Below are the code and all the weights of a small trained network. Each question names an input and a class and asks about switching units off, where a switched-off unit gives its printed mean instead of its output.

import numpy as np


def w(rows, s, z=0):
    codes = np.array(rows[::2]) - 128.0
    scale = np.full(codes.shape[1], s)
    scale[-1] = z or s
    return codes * scale


def norm(h):
    return h / np.sqrt((h * h).mean(-1, keepdims=True) + 1e-5)


def f(y):
    return np.maximum(y, 0)


def log_softmax(a):
    a = a - a.max(-1, keepdims=True)
    return a - np.log(np.exp(a).sum(-1, keepdims=True))


def net(x, mask):
    res = np.array(x, float).reshape(1, 7) / 4 @ E
    u = 0
    for l in range(4):
        y = f(norm(res) @ A[l][:, :-1].T + A[l][:, -1])
        res = res + np.where(mask[u : u + 3], y, B[l][:, -1]) @ B[l][:, :-1]
        u += 3
    return log_softmax(norm(res)[-1] @ U[:, :-1].T + U[:, -1])


A, B = {}, {}
E = w([
[137,86,99,138,183,107,2,158,105],'x0',
[158,116,180,79,127,175,116,169,179],'x1',
[143,42,90,168,95,164,142,113,126],'x2',
[128,127,127,125,122,122,131,134,125],'x3',
[127,179,120,108,63,149,35,37,145],'x4',
[66,101,162,69,123,174,139,103,49],'x5',
[125,131,129,128,123,127,125,128,126],'x6',
],0.0054)
A[0] = w([
[18,143,106,253,177,33,158,33,84,42],'0.n0',
[106,167,159,138,125,132,209,98,163,4],'0.n1',
[165,235,220,43,181,18,144,137,67,109],'0.n2',
],0.004,0.0026)
B[0] = w([
[231,134,236,32,199,90,160,100,164,246],'0.n0',
[69,144,1,90,134,107,86,145,124,180],'0.n1',
[76,81,145,235,133,185,83,114,172,252],'0.n2',
],0.0081,0.0029)
A[1] = w([
[82,224,44,64,64,155,254,123,150,14],'1.n0',
[112,110,42,131,206,126,48,159,56,6],'1.n1',
[158,105,249,33,84,169,126,227,196,131],'1.n2',
],0.0051,0.0016)
B[1] = w([
[119,93,71,71,198,130,1,203,130,252],'1.n0',
[76,154,117,51,148,162,157,157,154,196],'1.n1',
[188,84,157,124,125,93,162,98,89,253],'1.n2',
],0.0096,0.0033)
A[2] = w([
[121,132,148,179,163,115,175,254,25,4],'2.n0',
[110,42,56,149,93,147,177,82,117,92],'2.n1',
[140,146,215,176,202,197,124,57,61,83],'2.n2',
],0.0063,0.0024)
B[2] = w([
[162,136,46,167,154,186,119,99,82,252],'2.n0',
[5,142,149,201,89,73,101,109,114,190],'2.n1',
[100,111,157,129,83,110,164,139,93,242],'2.n2',
],0.011,0.0029)
A[3] = w([
[253,171,83,224,129,70,88,163,222,5],'3.n0',
[66,80,177,224,127,93,61,174,115,57],'3.n1',
[137,163,136,250,152,209,95,99,95,124],'3.n2',
],0.0049,0.0031)
B[3] = w([
[105,160,148,106,69,147,192,190,80,254],'3.n0',
[60,172,147,115,112,134,201,155,254,203],'3.n1',
[130,132,139,168,84,174,148,80,139,209],'3.n2',
],0.0095,0.0027)
U = w([
[96,104,42,22,211,161,48,221,175,7],'0',
[29,122,195,206,92,154,173,131,200,46],'1',
[254,76,231,68,144,73,178,81,110,190],'2',
[94,161,156,111,59,160,180,194,81,150],'3',
[175,140,112,205,107,179,81,62,88,253],'4',
],0.0075,0.0029)

Each question gives the input, the list of numbers given to net, and the class t.
The units are the neurons (one row each of A and B). Each row of codes is followed by its name. A weight is (code - 128) times the scale printed after its matrix; where a second scale follows, it is the last column's (A, B and U).
mask holds one flag per neuron, layer by layer. A switched-off neuron (its flag False) gives its mean, the last column of its row in B, instead of its output. The means were averaged over made-up inputs and are rounded, as every weight is.
A unit's drop is (log p(t) with every unit on - log p(t) with that unit switched off) / (log p(t) with every unit on - log p(t) with every unit switched off).
The circuit of an input: a set's keep is (log p(t) with only the set's units on - log p(t) with every unit switched off) / (log p(t) with every unit on - log p(t) with every unit switched off). Starting from all 12 units, units are removed one at a time, each time the one whose removal leaves the highest keep (on an exact tie, the one counted first), for as long as the keep stays at least 0.8.
units of the circuit, in order: the units of the circuit, biggest drop first
k most important neurons: the k neurons with the biggest drops, biggest first
k most important neurons of layer l: the k neurons of layer l with the biggest drops, biggest first
input [-1,4,-6,-8,-1,-8,4], class 3: units of the circuit, in order => 3.n0
input [7,3,-8,2,-1,1,3], class 1: 3 most important neurons => 0.n2, 1.n0, 3.n1
input [1,-2,-4,6,4,-2,-2], class 1: units of the circuit, in order => 0.n2, 3.n1
input [-5,3,0,4,-7,6,-8], class 4: 3 most important neurons => 2.n0, 0.n0, 1.n1
input [-3,-3,4,-5,-7,0,8], class 4: 2 most important neurons => 2.n0, 0.n2
input [-5,-5,6,4,-8,6,6], class 4: 2 most important neurons of layer 2 => 2.n0, 2.n2
input [-7,3,-6,0,-6,-1,-8], class 0: units of the circuit, in order => 0.n1, 1.n0
input [-6,4,-1,-2,-2,5,0], class 0: units of the circuit, in order => 1.n0, 0.n1
input [-1,1,0,0,-3,2,5], class 4: units of the circuit, in order => 2.n0, 0.n0
input [7,-8,1,-8,5,-4,6], class 2: units of the circuit, in order => 0.n0, 2.n0
input [3,3,-4,2,-8,7,-5], class 4: units of the circuit, in order => 2.n0, 0.n0, 1.n0
input [6,-5,8,-5,-6,1,-5], class 1: 3 most important neurons => 2.n1, 1.n0, 3.n1
input [1,4,6,1,-6,6,-4], class 1: 3 most important neurons => 2.n1, 0.n0, 3.n1
input [-1,2,5,7,3,-4,6], class 1: 4 most important neurons => 0.n0, 2.n1, 1.n0, 3.n1
input [2,-3,4,3,2,1,2], class 1: units of the circuit, in order => 3.n1
input [5,5,-8,2,-8,-7,1], class 1: units of the circuit, in order => 0.n2, 1.n0
input [5,-3,0,4,0,-8,0], class 3: 2 most important neurons => 3.n0, 1.n0
input [-7,-6,-7,-1,-4,0,-7], class 0: 2 most important neurons => 0.n1, 1.n0
input [5,8,5,7,3,-7,-5], class 2: 2 most important neurons of layer 1 => 1.n2, 1.n0
input [2,-2,-4,0,-7,-4,-6], class 4: 3 most important neurons => 2.n0, 1.n0, 3.n2
input [4,8,-4,-3,4,-1,-6], class 2: units of the circuit, in order => 1.n2
input [1,0,1,7,2,-7,-4], class 3: 2 most important neurons => 3.n0, 0.n2
input [7,-8,-6,-3,-4,4,-4], class 2: 2 most important neurons => 0.n0, 1.n0
